Below is a small trained network, with its code and all its weights. Each question gives an input and a target symbol and asks what happens when units are switched off, that is, made to give their printed mean instead of their output.

import numpy as np


def w(rows, s, z=0):
    codes = np.array(rows[::2]) - 128.0
    scale = np.full(codes.shape[1], s)
    scale[-1] = z or s
    return codes * scale


def f(y):
    return y / 2 * (1 + np.tanh(0.7978845608 * (y + 0.044715 * y**3)))


def softmax(a):
    e = np.exp(a - a.max(-1, keepdims=True))
    return e / e.sum(-1, keepdims=True)


def log_softmax(a):
    a = a - a.max(-1, keepdims=True)
    return a - np.log(np.exp(a).sum(-1, keepdims=True))


def net(x, mask):
    ids = ['ΘΣΦβγπψω'.index(c) for c in x.split()]
    T = len(ids)
    res = E[ids] + P[:T]
    q, k, v = (res @ M[0].T for M in (Q, K, V))
    z = softmax(np.where(np.tri(T) > 0, q @ k.T / 4**0.5, -1e9)) @ v
    res = res + np.where(mask[0], z, O[0][:, -1]) @ O[0][:, :-1]
    y = f(res @ A[0][:, :-1].T + A[0][:, -1])
    res = res + np.where(mask[1:25], y, B[0][:, -1]) @ B[0][:, :-1]
    return log_softmax(res[-1] @ U[:, :-1].T + U[:, -1])


Q, K, V, O, A, B = {}, {}, {}, {}, {}, {}
E = w([
[58,11,209,134],'Θ',
[105,148,78,186],'Σ',
[91,85,169,64],'Φ',
[102,140,208,209],'β',
[122,153,177,106],'γ',
[124,7,81,69],'π',
[152,211,162,139],'ψ',
[113,165,72,105],'ω',
],0.014)
P = w([
[254,156,163,128],'0',
[23,104,54,182],'1',
[32,127,47,168],'2',
[41,140,34,148],'3',
[141,90,206,119],'4',
[152,91,152,73],'5',
[119,34,181,191],'6',
],0.0077)
Q[0] = w([
[215,49,123,152],'H1',
[154,131,211,74],'H1',
[1,120,102,110],'H1',
[147,99,174,100],'H1',
],0.009)
K[0] = w([
[2,98,143,239],'H1',
[76,140,103,178],'H1',
[181,134,186,100],'H1',
[43,142,119,32],'H1',
],0.0087)
V[0] = w([
[90,101,119,250],'H1',
[171,207,101,161],'H1',
[129,78,209,160],'H1',
[141,26,90,111],'H1',
],0.014)
O[0] = w([
[123,139,9,50,134],'H1',
[67,64,123,122,111],'H1',
[142,214,158,57,251],'H1',
[157,190,65,147,19],'H1',
],0.015,0.0022)
A[0] = w([
[62,91,74,143,186],'N1',
[156,176,94,122,121],'N2',
[235,61,153,184,77],'N3',
[88,148,122,174,109],'N4',
[145,191,103,123,117],'N5',
[161,100,28,186,143],'N6',
[83,111,80,70,162],'N7',
[226,122,192,87,101],'N8',
[226,170,20,70,119],'N9',
[90,65,109,169,119],'N10',
[126,178,131,87,132],'N11',
[107,20,182,138,18],'N12',
[84,154,202,144,44],'N13',
[98,188,248,71,141],'N14',
[216,177,111,219,1],'N15',
[49,180,191,114,58],'N16',
[151,83,79,131,175],'N17',
[133,7,117,118,91],'N18',
[114,188,128,2,92],'N19',
[111,99,158,182,90],'N20',
[122,111,46,46,92],'N21',
[84,118,187,98,77],'N22',
[60,58,102,77,130],'N23',
[210,191,81,204,74],'N24',
],0.0087,0.0039)
B[0] = w([
[139,141,169,217,195],'N1',
[138,86,164,167,163],'N2',
[172,108,128,133,142],'N3',
[70,135,179,69,138],'N4',
[192,66,101,89,167],'N5',
[71,195,101,106,149],'N6',
[150,181,79,253,190],'N7',
[81,56,120,136,173],'N8',
[143,95,225,92,226],'N9',
[168,205,116,136,189],'N10',
[155,166,112,133,174],'N11',
[186,95,49,62,222],'N12',
[145,114,103,67,182],'N13',
[98,176,93,48,254],'N14',
[110,61,110,78,151],'N15',
[92,175,95,112,184],'N16',
[117,175,178,204,148],'N17',
[207,76,176,135,199],'N18',
[140,87,43,138,227],'N19',
[177,69,168,100,176],'N20',
[95,124,182,178,199],'N21',
[172,145,38,57,183],'N22',
[143,166,129,168,224],'N23',
[115,75,144,121,167],'N24',
],0.0058,0.009)
U = w([
[178,152,130,137,90],'Θ',
[136,137,163,180,254],'Σ',
[113,186,248,139,142],'Φ',
[84,107,75,128,104],'β',
[35,77,189,106,221],'γ',
[145,141,197,148,29],'π',
[59,9,108,122,45],'ψ',
[121,63,188,170,162],'ω',
],0.011,0.0053)

Each question gives the input, a string of symbols that net reads in full, and the target symbol t.
The units are the heads (4 rows each of Q, K, V and O) and the neurons (one row each of A and B). Each row of codes is followed by its name. A weight is (code - 128) times the scale printed after its matrix; where a second scale follows, it is the last column's (O, A, B and U).
mask holds one flag per unit, heads first, then neurons. A switched-off unit (its flag False) gives its mean, the last column of its rows in O or B, instead of its output. The means were averaged over made-up inputs and are rounded, as every weight is.
A unit's drop is (log p(t) with every unit on - log p(t) with that unit switched off) / (log p(t) with every unit on - log p(t) with every unit switched off).
The circuit of an input: a set's keep is (log p(t) with only the set's units on - log p(t) with every unit switched off) / (log p(t) with every unit on - log p(t) with every unit switched off). Starting from the 12 units with the biggest drops (on a tie, the unit counted first), units are removed one at a time, each time the one whose removal leaves the highest keep (on an exact tie, the one counted first), for as long as the keep stays at least 0.8.
circuit, biggest first: the units of the circuit, biggest drop first
top k neurons: the k neurons with the biggest drops, biggest first
drop when u is switched off: that unit's drop, to one decimal
input Φ β ψ, target Φ: circuit, biggest first -> [H1]
input β Σ Θ, target β: top 2 neurons -> [N19; N7]
input γ γ γ, target γ: circuit, biggest first -> [H1; N7; N14]
input β γ β, target β: circuit, biggest first -> [H1; N19; N9]
input γ ω β, target γ: circuit, biggest first -> [H1; N7; N14]
input ω ω Σ, target ω: circuit, biggest first -> [H1; N1]
input Φ γ ω ψ, target Φ: circuit, biggest first -> [H1; N19]
input Φ β β γ, target Φ: top 2 neurons -> [N12; N19]
input ψ ω Φ, target ψ: circuit, biggest first -> [H1; N12]
input γ γ Σ, target γ: circuit, biggest first -> [H1; N7]
input ω ω ψ Θ, target ω: top 2 neurons -> [N18; N1]
input Σ Σ γ, target Σ: top 2 neurons -> [N7; N1]
input ω γ Φ, target ω: circuit, biggest first -> [H1; N18; N1]
input γ β γ ω, target γ: circuit, biggest first -> [H1]
input ψ ω β β, target ψ: top 2 neurons -> [N12; N22]
input γ Σ Σ γ, target γ: circuit, biggest first -> [H1; N7]
input γ β Θ Θ Θ β, target Θ: top 3 neurons -> [N19; N5; N11]
input ω γ Θ π Θ π π, target Θ: top 3 neurons -> [N19; N11; N5]
input Φ Θ π ψ β β Φ, target Θ: drop when N12 is switched off -> -0.1
input Θ Θ Θ γ Σ γ, target Θ: drop when N11 is switched off -> 0.2
input β Θ γ, target β: drop when H1 is switched off -> 0.8
